Below is a small trained network, with its code and all its weights. Each question gives an input and a target symbol and asks what happens when units are switched off, that is, made to give their printed mean instead of their output.

import numpy as np


def w(rows, s, z=0):
    codes = np.array(rows[::2]) - 128.0
    scale = np.full(codes.shape[1], s)
    scale[-1] = z or s
    return codes * scale


def f(y):
    return np.maximum(y, 0)


def softmax(a):
    e = np.exp(a - a.max(-1, keepdims=True))
    return e / e.sum(-1, keepdims=True)


def log_softmax(a):
    a = a - a.max(-1, keepdims=True)
    return a - np.log(np.exp(a).sum(-1, keepdims=True))


def net(x, mask):
    ids = ['ΔΠΣΨΩεζθλμξφ'.index(c) for c in x.split()]
    T = len(ids)
    res = E[ids] + P[:T]
    u = 0
    for l in range(2):
        r = res
        for j in range(2):
            rows = slice(2 * j, 2 * j + 2)
            q, k, v = (r @ M[l][rows].T for M in (Q, K, V))
            z = softmax(np.where(np.tri(T) > 0, q @ k.T / 2**0.5, -1e9)) @ v
            o = O[l][rows]
            res = res + np.where(mask[u + j], z, o[:, -1]) @ o[:, :-1]
        u += 2
        y = f(res @ A[l][:, :-1].T + A[l][:, -1])
        res = res + np.where(mask[u : u + 4], y, B[l][:, -1]) @ B[l][:, :-1]
        u += 4
    return log_softmax(res[-1] @ U[:, :-1].T + U[:, -1])


Q, K, V, O, A, B = {}, {}, {}, {}, {}, {}
E = w([
[43,115,101,220],'Δ',
[180,122,131,129],'Π',
[104,80,210,190],'Σ',
[97,60,165,92],'Ψ',
[201,138,137,104],'Ω',
[2,156,65,148],'ε',
[219,69,233,136],'ζ',
[208,125,115,226],'θ',
[115,116,144,109],'λ',
[168,88,207,55],'μ',
[37,148,60,28],'ξ',
[206,211,148,43],'φ',
],0.0098)
P = w([
[115,52,193,160],'0',
[61,43,70,64],'1',
[50,137,80,87],'2',
[112,188,182,100],'3',
[92,38,54,157],'4',
[125,191,109,76],'5',
[36,137,168,29],'6',
[132,3,89,196],'7',
[98,166,116,97],'8',
[86,169,184,91],'9',
[153,74,52,163],'10',
[117,129,145,121],'11',
],0.0061)
Q[0] = w([
[224,238,186,209],'0.h1',
[213,221,43,32],'0.h1',
[1,205,155,226],'0.h2',
[251,63,79,19],'0.h2',
],0.0048)
K[0] = w([
[61,150,109,37],'0.h1',
[19,66,105,166],'0.h1',
[255,165,95,55],'0.h2',
[91,55,60,164],'0.h2',
],0.0063)
V[0] = w([
[47,98,100,158],'0.h1',
[163,99,177,203],'0.h1',
[50,120,80,151],'0.h2',
[207,2,169,170],'0.h2',
],0.0076)
O[0] = w([
[119,27,65,156,213],'0.h1',
[254,162,70,237,146],'0.h1',
[57,95,83,181,184],'0.h2',
[194,200,219,204,252],'0.h2',
],0.0066,0.0012)
A[0] = w([
[118,211,196,245,110],'0.n1',
[3,88,171,116,198],'0.n2',
[211,150,129,222,139],'0.n3',
[53,174,20,201,254],'0.n4',
],0.0068,0.0032)
B[0] = w([
[254,160,112,91,187],'0.n1',
[175,135,98,90,248],'0.n2',
[128,179,106,117,198],'0.n3',
[208,70,195,79,253],'0.n4',
],0.0076,0.0044)
Q[1] = w([
[58,156,255,136],'1.h1',
[87,134,12,217],'1.h1',
[224,73,70,147],'1.h2',
[172,27,136,127],'1.h2',
],0.0071)
K[1] = w([
[68,2,159,167],'1.h1',
[157,149,38,142],'1.h1',
[251,110,126,148],'1.h2',
[217,132,198,191],'1.h2',
],0.0061)
V[1] = w([
[168,102,184,163],'1.h1',
[122,70,99,219],'1.h1',
[226,171,71,167],'1.h2',
[98,94,2,116],'1.h2',
],0.0089)
O[1] = w([
[118,212,1,116,189],'1.h1',
[165,87,70,128,69],'1.h1',
[55,109,86,201,255],'1.h2',
[185,49,186,178,24],'1.h2',
],0.01,0.0064)
A[1] = w([
[254,72,110,199,177],'1.n1',
[43,153,108,98,253],'1.n2',
[100,153,84,87,205],'1.n3',
[142,196,106,187,83],'1.n4',
],0.0068,0.0037)
B[1] = w([
[44,30,119,47,164],'1.n1',
[203,95,180,164,255],'1.n2',
[176,171,253,134,227],'1.n3',
[36,100,112,103,187],'1.n4',
],0.0063,0.0085)
U = w([
[151,89,30,69,116],'Δ',
[102,119,143,164,206],'Π',
[156,146,99,184,46],'Σ',
[137,128,154,94,78],'Ψ',
[118,157,152,125,55],'Ω',
[155,33,134,111,140],'ε',
[30,171,160,123,6],'ζ',
[97,103,94,186,67],'θ',
[147,132,175,124,255],'λ',
[115,183,181,63,61],'μ',
[60,87,216,55,107],'ξ',
[118,171,254,95,206],'φ',
],0.0072,0.003)

Each question gives the input, a string of symbols that net reads in full, and the target symbol t.
The units are the heads (2 rows each of Q, K, V and O) and the neurons (one row each of A and B). Each row of codes is followed by its name. A weight is (code - 128) times the scale printed after its matrix; where a second scale follows, it is the last column's (O, A, B and U).
mask holds one flag per unit, layer by layer, with each layer's heads first. A switched-off unit (its flag False) gives its mean, the last column of its rows in O or B, instead of its output. The means were averaged over made-up inputs and are rounded, as every weight is.
A unit's drop is (log p(t) with every unit on - log p(t) with that unit switched off) / (log p(t) with every unit on - log p(t) with every unit switched off).
unit that matters most: the unit with the biggest drop
top k neurons: the k neurons with the biggest drops, biggest first
k most important neurons of layer l: the k neurons of layer l with the biggest drops, biggest first
which heads matter: for each layer, one digit per head in row order, 1 if its drop is at least 0.15 and else 0, layers parted by /
drop when u is switched off: that unit's drop, to one decimal
input ε Π λ φ λ ε ξ ξ Σ μ Δ, target ε: unit that matters most -> 1.h2
input ζ Π Δ ε Δ, target ζ: which heads matter -> 11 / 11
input Δ ε Ψ Δ ε, target Δ: which heads matter -> 11 / 10
input ζ λ Σ ε ζ, target ζ: which heads matter -> 11 / 01
input ε ε λ Π ε ε φ ξ ξ Δ Π, target ε: which heads matter -> 01 / 01
input Δ Ω Δ Π θ, target Δ: top 3 neurons -> [1.n1 1.n3 1.n2]
input ζ Σ ε Ψ Π Σ Δ Ψ φ μ Ω, target ζ: which heads matter -> 11 / 01
input ξ Δ ε φ Ψ, target ξ: 2 most important neurons of layer 1 -> [1.n1 1.n2]
input ε ε ε λ θ Σ Ψ ζ φ Σ λ, target ε: which heads matter -> 11 / 11
input θ Ω Ψ Δ μ ε Δ ζ Π φ Ω, target θ: which heads matter -> 11 / 01
input ζ Π φ Π λ φ Π Π ε λ ζ, target ζ: which heads matter -> 11 / 01
input φ ξ Ω φ λ ε ε μ ε, target φ: which heads matter -> 10 / 10
input ξ ξ φ φ Ψ Π Ψ Π, target ξ: which heads matter -> 11 / 11
input θ μ ξ λ Ω Π ζ ζ, target θ: top neuron -> [0.n1]
input ζ ε θ Ω Π μ Ψ λ, target ζ: top 2 neurons -> [0.n1 1.n4]
input ζ Δ ζ ζ ξ, target ζ: top 2 neurons -> [0.n1 1.n4]
input ξ ξ Δ λ Σ, target ξ: 2 most important neurons of layer 1 -> [1.n1 1.n2]
input ε θ φ Π ε ε Δ Ω, target ε: drop when 1.n1 is switched off -> 0.1
input ζ ε ζ ζ Π Σ θ Π, target ζ: drop when 0.n1 is switched off -> 0.4
input φ ε Π Δ ζ Ω μ μ φ ε, target φ: drop when 0.h2 is switched off -> 0.0
input θ μ λ ε Π, target θ: drop when 0.n3 is switched off -> 0.1
input θ ε Π Π Σ, target θ: unit that matters most -> 1.h2
